(in the rows, 128 means zero)
153; 157; 81; 164; 117; 104; 148; 131; 149; 151; 124; 164; 83; 131; 109; 131; 140; 82; 159; 136; 185; 131; 109; 110; 125; 140; 124; 155; 143; 121; 91; 82; 169; 145; 183; 131; 118 => Tibe
130; 129; 141; 96; 139; 115; 127; 122; 104; 131; 126; 118; 173; 111; 150; 137; 98; 98; 114; 131; 126; 117; 139; 153; 94; 114; 118; 108; 114; 146; 140; 116; 159; 126; 117; 145; 143 => Mosu
87; 131; 108; 135; 86; 14; 91; 124; 120; 158; 153; 126; 85; 113; 165; 149; 114; 66; 84; 163; 97; 137; 138; 98; 81; 127; 118; 143; 116; 132; 127; 129; 147; 114; 96; 157; 134 => nuf
123; 147; 131; 124; 61; 127; 130; 126; 87; 167; 141; 137; 78; 88; 160; 121; 159; 100; 102; 98; 162; 114; 139; 147; 104; 121; 81; 145; 91; 160; 142; 110; 177; 98; 136; 179; 115 => dab
105; 114; 114; 129; 131; 142; 136; 135; 123; 114; 124; 143; 84; 108; 132; 125; 147; 163; 108; 118; 140; 116; 127; 137; 119; 141; 143; 144; 135; 136; 139; 129; 128; 120; 105; 136; 126 => mipa
127; 150; 129; 128; 148; 124; 132; 104; 120; 144; 116; 118; 206; 143; 111; 161; 103; 99; 138; 127; 116; 139; 108; 130; 133; 127; 102; 150; 120; 120; 136; 129; 124; 126; 145; 145; 132 => Dasug
151; 116; 136; 145; 92; 128; 124; 126; 117; 137; 162; 119; 29; 103; 169; 120; 143; 123; 114; 148; 157; 114; 141; 138; 108; 128; 106; 93; 144; 138; 111; 88; 115; 136; 134; 133; 101 => dab
131; 148; 117; 114; 79; 137; 133; 137; 131; 136; 150; 150; 45; 94; 168; 109; 160; 160; 124; 123; 161; 88; 148; 142; 134; 118; 129; 107; 121; 132; 92; 98; 149; 140; 148; 142; 99 => Dasug
126; 138; 150; 113; 127; 98; 135; 114; 118; 152; 122; 120; 180; 129; 124; 142; 111; 97; 132; 120; 120; 128; 128; 144; 118; 110; 109; 121; 108; 118; 156; 125; 145; 116; 165; 142; 132 => runuz
134; 156; 123; 110; 127; 107; 131; 130; 125; 148; 123; 131; 161; 117; 124; 137; 129; 107; 141; 119; 137; 117; 128; 139; 122; 114; 90; 120; 121; 123; 133; 98; 145; 128; 176; 152; 123 => Geg
118; 100; 128; 103; 163; 115; 150; 124; 90; 125; 100; 108; 127; 109; 133; 143; 178; 110; 162; 72; 157; 115; 125; 140; 137; 150; 144; 105; 119; 138; 74; 109; 136; 90; 146; 145; 127 => Mosu
122; 136; 134; 121; 132; 101; 138; 134; 110; 161; 143; 114; 151; 137; 129; 156; 121; 97; 143; 117; 132; 126; 113; 137; 112; 112; 107; 130; 115; 128; 131; 104; 131; 120; 145; 158; 134 => nuf
146; 120; 149; 104; 149; 126; 128; 130; 98; 163; 156; 107; 149; 117; 126; 154; 135; 81; 156; 83; 151; 128; 113; 179; 106; 129; 96; 127; 124; 160; 147; 134; 161; 74; 146; 145; 129 => Mosu
126; 113; 146; 102; 113; 132; 128; 134; 113; 126; 140; 95; 68; 113; 139; 154; 123; 154; 116; 132; 118; 119; 132; 133; 111; 118; 151; 104; 118; 142; 108; 137; 125; 114; 94; 117; 115 => Mosu
154; 131; 137; 126; 118; 160; 119; 135; 152; 128; 137; 134; 143; 133; 148; 112; 131; 145; 115; 133; 108; 118; 152; 141; 115; 112; 112; 135; 154; 126; 147; 133; 130; 172; 127; 110; 111 => Dasug
154; 125; 180; 111; 125; 146; 125; 77; 138; 130; 109; 85; 161; 161; 159; 145; 121; 105; 111; 106; 113; 120; 136; 139; 113; 116; 133; 109; 130; 135; 123; 180; 166; 101; 128; 106; 121 => Viluz
137; 147; 137; 117; 110; 120; 136; 114; 116; 146; 126; 126; 158; 125; 130; 160; 122; 113; 141; 120; 133; 131; 126; 143; 106; 119; 109; 114; 113; 127; 127; 116; 156; 126; 162; 121; 123 => Tibe
132; 149; 120; 138; 127; 116; 140; 114; 115; 133; 130; 137; 187; 131; 127; 159; 100; 112; 139; 122; 128; 146; 118; 133; 105; 135; 104; 125; 117; 128; 143; 104; 131; 145; 164; 149; 133 => dab
145; 112; 162; 125; 108; 141; 137; 110; 124; 140; 130; 104; 90; 137; 142; 129; 132; 137; 111; 143; 127; 115; 151; 125; 119; 111; 133; 105; 137; 128; 127; 141; 141; 124; 114; 107; 113 => Geg
162; 121; 154; 115; 167; 152; 132; 90; 128; 66; 135; 94; 110; 95; 132; 88; 88; 116; 95; 99; 151; 139; 102; 159; 108; 125; 193; 34; 94; 127; 98; 111; 161; 66; 81; 111; 170 => mipa
128; 131; 130; 122; 90; 109; 129; 150; 111; 151; 147; 106; 88; 117; 159; 154; 131; 117; 133; 148; 122; 91; 155; 153; 100; 118; 97; 130; 146; 127; 124; 100; 123; 148; 136; 159; 121 => mamir
140; 116; 148; 109; 144; 158; 137; 104; 125; 116; 119; 110; 144; 140; 166; 114; 124; 142; 132; 120; 118; 134; 156; 132; 117; 127; 156; 81; 139; 136; 103; 147; 146; 138; 101; 115; 139 => Geg
158; 107; 148; 131; 59; 137; 160; 110; 128; 138; 161; 135; 95; 127; 124; 131; 98; 143; 110; 121; 139; 111; 148; 124; 115; 118; 124; 77; 124; 139; 154; 134; 163; 117; 110; 122; 132 => runuz
139; 87; 146; 111; 106; 159; 121; 144; 106; 105; 154; 140; 98; 121; 144; 105; 131; 126; 78; 163; 104; 98; 173; 122; 111; 127; 113; 125; 128; 149; 156; 148; 132; 125; 57; 131; 142 => mipa
136; 131; 116; 116; 109; 113; 133; 136; 130; 131; 147; 122; 89; 116; 140; 128; 132; 143; 131; 119; 117; 117; 138; 148; 107; 147; 107; 103; 125; 125; 115; 111; 120; 129; 116; 135; 118 => nuf
122; 149; 124; 134; 125; 112; 126; 127; 131; 154; 129; 135; 155; 143; 114; 138; 117; 94; 126; 128; 121; 138; 119; 135; 110; 120; 85; 150; 121; 126; 159; 126; 132; 126; 134; 158; 128 => nuf
144; 104; 173; 124; 107; 149; 129; 130; 144; 156; 143; 115; 91; 124; 164; 140; 140; 119; 120; 126; 127; 101; 153; 149; 107; 107; 116; 98; 151; 132; 150; 147; 149; 140; 147; 118; 120 => Mosu
102; 114; 158; 119; 146; 95; 126; 146; 115; 157; 171; 136; 47; 144; 109; 120; 133; 74; 95; 148; 108; 132; 136; 138; 116; 123; 183; 111; 83; 124; 151; 160; 131; 77; 80; 110; 134 => Tibe
146; 124; 126; 138; 147; 77; 124; 138; 136; 135; 106; 89; 140; 134; 160; 155; 107; 84; 130; 135; 151; 93; 100; 122; 110; 133; 140; 117; 170; 135; 96; 81; 144; 145; 158; 121; 145 => Mosu
132; 148; 135; 146; 113; 116; 130; 117; 107; 141; 123; 118; 165; 156; 119; 145; 110; 80; 133; 136; 126; 129; 123; 123; 118; 125; 111; 160; 123; 128; 144; 134; 143; 138; 138; 141; 140 => Viluz
125; 131; 148; 176; 108; 127; 132; 106; 89; 129; 121; 68; 184; 151; 146; 153; 79; 101; 137; 149; 142; 149; 122; 109; 124; 124; 160; 143; 154; 136; 116; 121; 166; 133; 100; 121; 162 => Nofal
186; 158; 122; 146; 48; 109; 146; 132; 157; 157; 134; 152; 92; 169; 135; 161; 145; 115; 163; 117; 142; 84; 137; 119; 83; 119; 121; 124; 114; 135; 105; 120; 142; 177; 156; 115; 111 => Viluz
150; 153; 132; 108; 138; 137; 134; 105; 128; 140; 117; 128; 166; 130; 123; 127; 107; 95; 125; 119; 137; 120; 123; 142; 116; 121; 100; 121; 114; 130; 131; 120; 157; 118; 145; 141; 131 => Geg
142; 116; 171; 131; 99; 152; 127; 137; 132; 132; 151; 99; 131; 142; 142; 135; 135; 152; 124; 138; 92; 98; 159; 136; 129; 110; 132; 109; 139; 120; 132; 148; 118; 141; 83; 121; 114 => Dasug
138; 151; 119; 118; 126; 116; 134; 122; 125; 144; 115; 130; 179; 131; 113; 135; 111; 98; 139; 118; 132; 127; 126; 140; 109; 119; 96; 142; 113; 125; 137; 111; 151; 127; 148; 148; 137 => nuf
123; 133; 138; 106; 143; 108; 137; 125; 134; 151; 122; 133; 173; 128; 121; 146; 107; 116; 144; 122; 129; 113; 124; 145; 122; 111; 122; 133; 120; 124; 154; 130; 140; 117; 167; 139; 135 => runuz
142; 144; 125; 139; 132; 100; 132; 119; 154; 171; 109; 84; 107; 121; 163; 138; 133; 80; 133; 126; 138; 117; 122; 148; 123; 125; 126; 114; 123; 129; 110; 111; 145; 84; 102; 127; 111 => nuf
126; 121; 123; 129; 90; 134; 116; 153; 134; 121; 135; 159; 99; 129; 122; 131; 148; 146; 116; 147; 118; 115; 166; 122; 108; 123; 112; 136; 131; 138; 162; 137; 112; 142; 117; 113; 99 => Nofal
137; 156; 137; 132; 120; 133; 135; 110; 136; 150; 115; 137; 174; 131; 134; 141; 127; 122; 123; 113; 128; 138; 125; 144; 113; 121; 94; 137; 114; 125; 156; 119; 140; 139; 172; 139; 106 => dab
129; 139; 121; 122; 137; 127; 128; 119; 126; 127; 122; 132; 181; 128; 123; 160; 87; 96; 122; 133; 125; 128; 124; 130; 95; 123; 112; 133; 125; 135; 148; 122; 140; 130; 128; 139; 136 => Nofal
135; 149; 145; 115; 126; 115; 132; 129; 116; 143; 128; 114; 176; 131; 124; 149; 123; 91; 128; 119; 119; 114; 126; 142; 116; 117; 111; 127; 112; 124; 138; 121; 157; 119; 144; 151; 144 => mipa
150; 138; 136; 118; 137; 105; 133; 109; 122; 146; 134; 122; 160; 128; 133; 162; 96; 84; 133; 137; 140; 125; 120; 128; 96; 115; 115; 109; 125; 137; 120; 113; 148; 129; 154; 142; 132 => dab
147; 113; 129; 94; 106; 118; 113; 125; 128; 138; 144; 141; 113; 104; 162; 94; 153; 148; 131; 127; 136; 131; 176; 145; 109; 115; 111; 106; 123; 155; 120; 125; 140; 126; 98; 129; 119 => Nofal
124; 144; 120; 148; 71; 134; 133; 118; 130; 133; 119; 148; 103; 97; 163; 71; 159; 157; 91; 127; 136; 113; 172; 171; 122; 136; 86; 154; 115; 132; 182; 120; 159; 129; 97; 143; 93 => Viluz
141; 156; 143; 120; 116; 135; 106; 108; 167; 103; 92; 137; 131; 117; 182; 70; 129; 93; 105; 117; 122; 78; 171; 172; 86; 132; 125; 86; 142; 114; 114; 130; 168; 155; 129; 135; 119 => runuz
134; 162; 134; 133; 153; 117; 121; 164; 123; 107; 142; 90; 142; 147; 84; 190; 60; 84; 146; 155; 105; 121; 72; 106; 91; 94; 181; 164; 118; 109; 115; 129; 131; 147; 142; 119; 159 => Viluz
166; 160; 120; 138; 147; 131; 127; 123; 108; 95; 111; 88; 100; 111; 160; 105; 113; 83; 123; 125; 165; 102; 87; 162; 96; 148; 105; 131; 140; 132; 85; 72; 150; 134; 129; 154; 135 => Viluz
119; 137; 134; 121; 132; 103; 132; 119; 113; 138; 123; 125; 190; 130; 134; 142; 109; 100; 132; 140; 108; 131; 143; 137; 121; 131; 116; 124; 108; 124; 136; 124; 140; 137; 121; 147; 135 => Mosu
125; 114; 120; 100; 120; 117; 140; 130; 120; 152; 142; 127; 97; 93; 171; 112; 146; 119; 129; 112; 164; 107; 159; 143; 137; 128; 114; 101; 135; 143; 107; 90; 157; 111; 147; 160; 133 => Nofal
124; 149; 141; 132; 123; 118; 124; 123; 118; 152; 121; 116; 166; 135; 118; 142; 112; 103; 116; 139; 119; 133; 129; 130; 118; 116; 106; 152; 123; 132; 153; 131; 140; 126; 129; 148; 123 => dab
139; 158; 85; 133; 134; 99; 117; 137; 137; 112; 124; 143; 91; 100; 148; 122; 131; 114; 134; 130; 159; 119; 119; 155; 82; 136; 127; 119; 147; 135; 108; 72; 130; 154; 139; 134; 123 => mipa
134; 128; 132; 120; 100; 106; 124; 134; 127; 119; 160; 136; 52; 137; 137; 119; 134; 96; 99; 140; 115; 100; 154; 138; 101; 129; 135; 102; 109; 121; 109; 121; 123; 121; 106; 150; 117 => mamir
106; 129; 128; 131; 108; 108; 116; 146; 149; 147; 158; 126; 71; 109; 177; 139; 138; 142; 115; 145; 125; 112; 135; 141; 110; 117; 134; 117; 138; 136; 126; 117; 134; 117; 94; 144; 105 => Tibe
136; 147; 98; 146; 178; 96; 115; 107; 140; 92; 55; 104; 187; 109; 170; 112; 106; 74; 126; 122; 151; 115; 109; 159; 93; 171; 126; 119; 159; 128; 101; 79; 163; 117; 134; 132; 162 => Tibe
125; 126; 131; 140; 94; 142; 108; 149; 117; 141; 143; 120; 105; 116; 144; 131; 141; 142; 129; 140; 129; 137; 139; 133; 121; 116; 101; 155; 156; 146; 148; 131; 129; 152; 126; 125; 108 => Mosu
118; 128; 143; 92; 137; 118; 115; 147; 110; 125; 148; 121; 39; 115; 138; 119; 135; 92; 109; 131; 116; 106; 142; 160; 64; 114; 129; 107; 102; 132; 116; 131; 125; 111; 84; 168; 133 => nuf
137; 155; 130; 155; 91; 105; 130; 107; 110; 131; 137; 126; 161; 130; 129; 147; 113; 110; 152; 136; 148; 136; 118; 132; 121; 116; 113; 136; 106; 129; 137; 114; 148; 120; 151; 137; 126 => Viluz
136; 135; 149; 115; 90; 135; 118; 120; 116; 139; 164; 145; 69; 115; 160; 88; 134; 119; 82; 144; 139; 111; 166; 157; 94; 105; 90; 101; 123; 144; 159; 117; 154; 126; 101; 158; 105 => Geg
130; 145; 115; 114; 132; 105; 132; 111; 123; 131; 112; 133; 166; 121; 117; 129; 102; 117; 141; 121; 132; 151; 121; 134; 115; 123; 117; 125; 117; 128; 136; 117; 137; 130; 152; 138; 139 => runuz
137; 148; 135; 113; 113; 138; 136; 120; 110; 147; 146; 134; 160; 132; 100; 144; 114; 111; 138; 120; 121; 137; 128; 124; 123; 111; 104; 131; 101; 127; 138; 133; 146; 123; 138; 143; 126 => Geg
109; 139; 110; 88; 147; 94; 121; 131; 77; 92; 124; 67; 92; 85; 168; 139; 102; 110; 88; 127; 124; 94; 118; 170; 105; 158; 137; 120; 119; 130; 81; 78; 139; 84; 114; 153; 129 => mamir
132; 105; 149; 111; 95; 93; 129; 127; 110; 119; 159; 125; 101; 125; 124; 134; 118; 97; 113; 137; 102; 102; 160; 121; 110; 132; 131; 83; 112; 122; 123; 140; 138; 106; 107; 136; 131 => runuz
122; 172; 134; 190; 112; 174; 108; 119; 138; 113; 73; 105; 164; 150; 124; 113; 145; 87; 120; 116; 131; 127; 110; 101; 154; 132; 121; 199; 170; 97; 109; 138; 160; 169; 177; 128; 121 => Dasug
145; 118; 167; 105; 86; 150; 123; 127; 94; 148; 159; 112; 102; 119; 153; 125; 118; 123; 114; 132; 144; 101; 152; 142; 104; 112; 94; 107; 147; 161; 130; 139; 164; 128; 118; 158; 144 => dab
124; 123; 120; 127; 112; 128; 148; 107; 149; 152; 128; 137; 93; 120; 169; 126; 151; 159; 118; 123; 121; 116; 143; 142; 149; 158; 117; 106; 110; 121; 125; 123; 104; 125; 118; 130; 121 => mipa
129; 109; 132; 133; 102; 137; 119; 154; 127; 145; 159; 124; 39; 125; 144; 118; 159; 124; 129; 122; 133; 112; 136; 132; 135; 129; 127; 149; 135; 136; 129; 132; 111; 110; 130; 127; 104 => runuz
146; 139; 135; 119; 129; 113; 129; 127; 121; 142; 136; 115; 187; 128; 119; 174; 102; 89; 146; 126; 115; 136; 115; 129; 112; 114; 102; 129; 107; 127; 136; 115; 138; 128; 165; 137; 133 => Mosu
158; 140; 128; 114; 113; 138; 129; 123; 132; 120; 137; 139; 82; 94; 144; 112; 152; 134; 138; 99; 162; 122; 135; 167; 90; 109; 121; 109; 124; 139; 129; 115; 162; 124; 158; 119; 103 => Viluz
127; 117; 129; 88; 122; 107; 121; 138; 115; 112; 138; 116; 97; 83; 173; 161; 121; 145; 125; 147; 133; 91; 148; 148; 79; 106; 133; 82; 137; 143; 112; 99; 135; 129; 122; 139; 134 => mipa
147; 150; 121; 114; 124; 149; 139; 132; 156; 105; 117; 150; 170; 114; 111; 132; 109; 134; 121; 116; 128; 109; 117; 115; 113; 100; 128; 85; 126; 118; 118; 100; 137; 171; 133; 137; 140 => mipa
122; 124; 123; 118; 102; 117; 137; 123; 109; 127; 137; 155; 86; 109; 130; 83; 142; 126; 95; 146; 119; 109; 187; 154; 118; 142; 120; 108; 101; 128; 148; 125; 133; 123; 71; 148; 125 => Dasug
133; 146; 136; 105; 136; 115; 132; 117; 117; 141; 129; 124; 211; 125; 129; 142; 97; 118; 155; 111; 131; 135; 115; 143; 124; 109; 113; 114; 123; 128; 134; 113; 140; 138; 173; 134; 138 => runuz
141; 153; 122; 146; 110; 122; 102; 119; 96; 95; 104; 81; 146; 135; 121; 164; 100; 102; 176; 135; 140; 126; 116; 108; 108; 136; 142; 124; 160; 122; 67; 113; 136; 146; 176; 107; 159 => Geg
106; 106; 142; 121; 140; 107; 119; 129; 100; 147; 150; 92; 73; 105; 173; 119; 133; 80; 103; 131; 120; 109; 145; 158; 107; 136; 132; 131; 136; 141; 133; 139; 137; 96; 71; 151; 136 => Viluz
128; 142; 140; 107; 119; 99; 126; 131; 99; 155; 149; 114; 149; 135; 110; 151; 106; 100; 131; 145; 112; 124; 133; 125; 115; 109; 110; 142; 107; 128; 136; 127; 143; 119; 130; 147; 138 => Geg
131; 141; 144; 120; 135; 125; 132; 114; 115; 148; 125; 107; 164; 134; 128; 159; 120; 107; 133; 116; 124; 128; 115; 138; 119; 116; 115; 128; 129; 129; 132; 132; 136; 122; 141; 137; 129 => Dasug
117; 152; 141; 120; 108; 134; 132; 138; 139; 142; 173; 183; 84; 130; 94; 106; 83; 100; 77; 139; 109; 117; 127; 150; 89; 103; 150; 122; 73; 117; 196; 151; 135; 136; 103; 121; 118 => runuz
139; 138; 108; 111; 168; 146; 144; 129; 148; 135; 140; 154; 128; 130; 101; 137; 122; 150; 169; 98; 170; 140; 71; 124; 142; 109; 182; 129; 126; 143; 81; 141; 136; 118; 135; 110; 125 => mamir
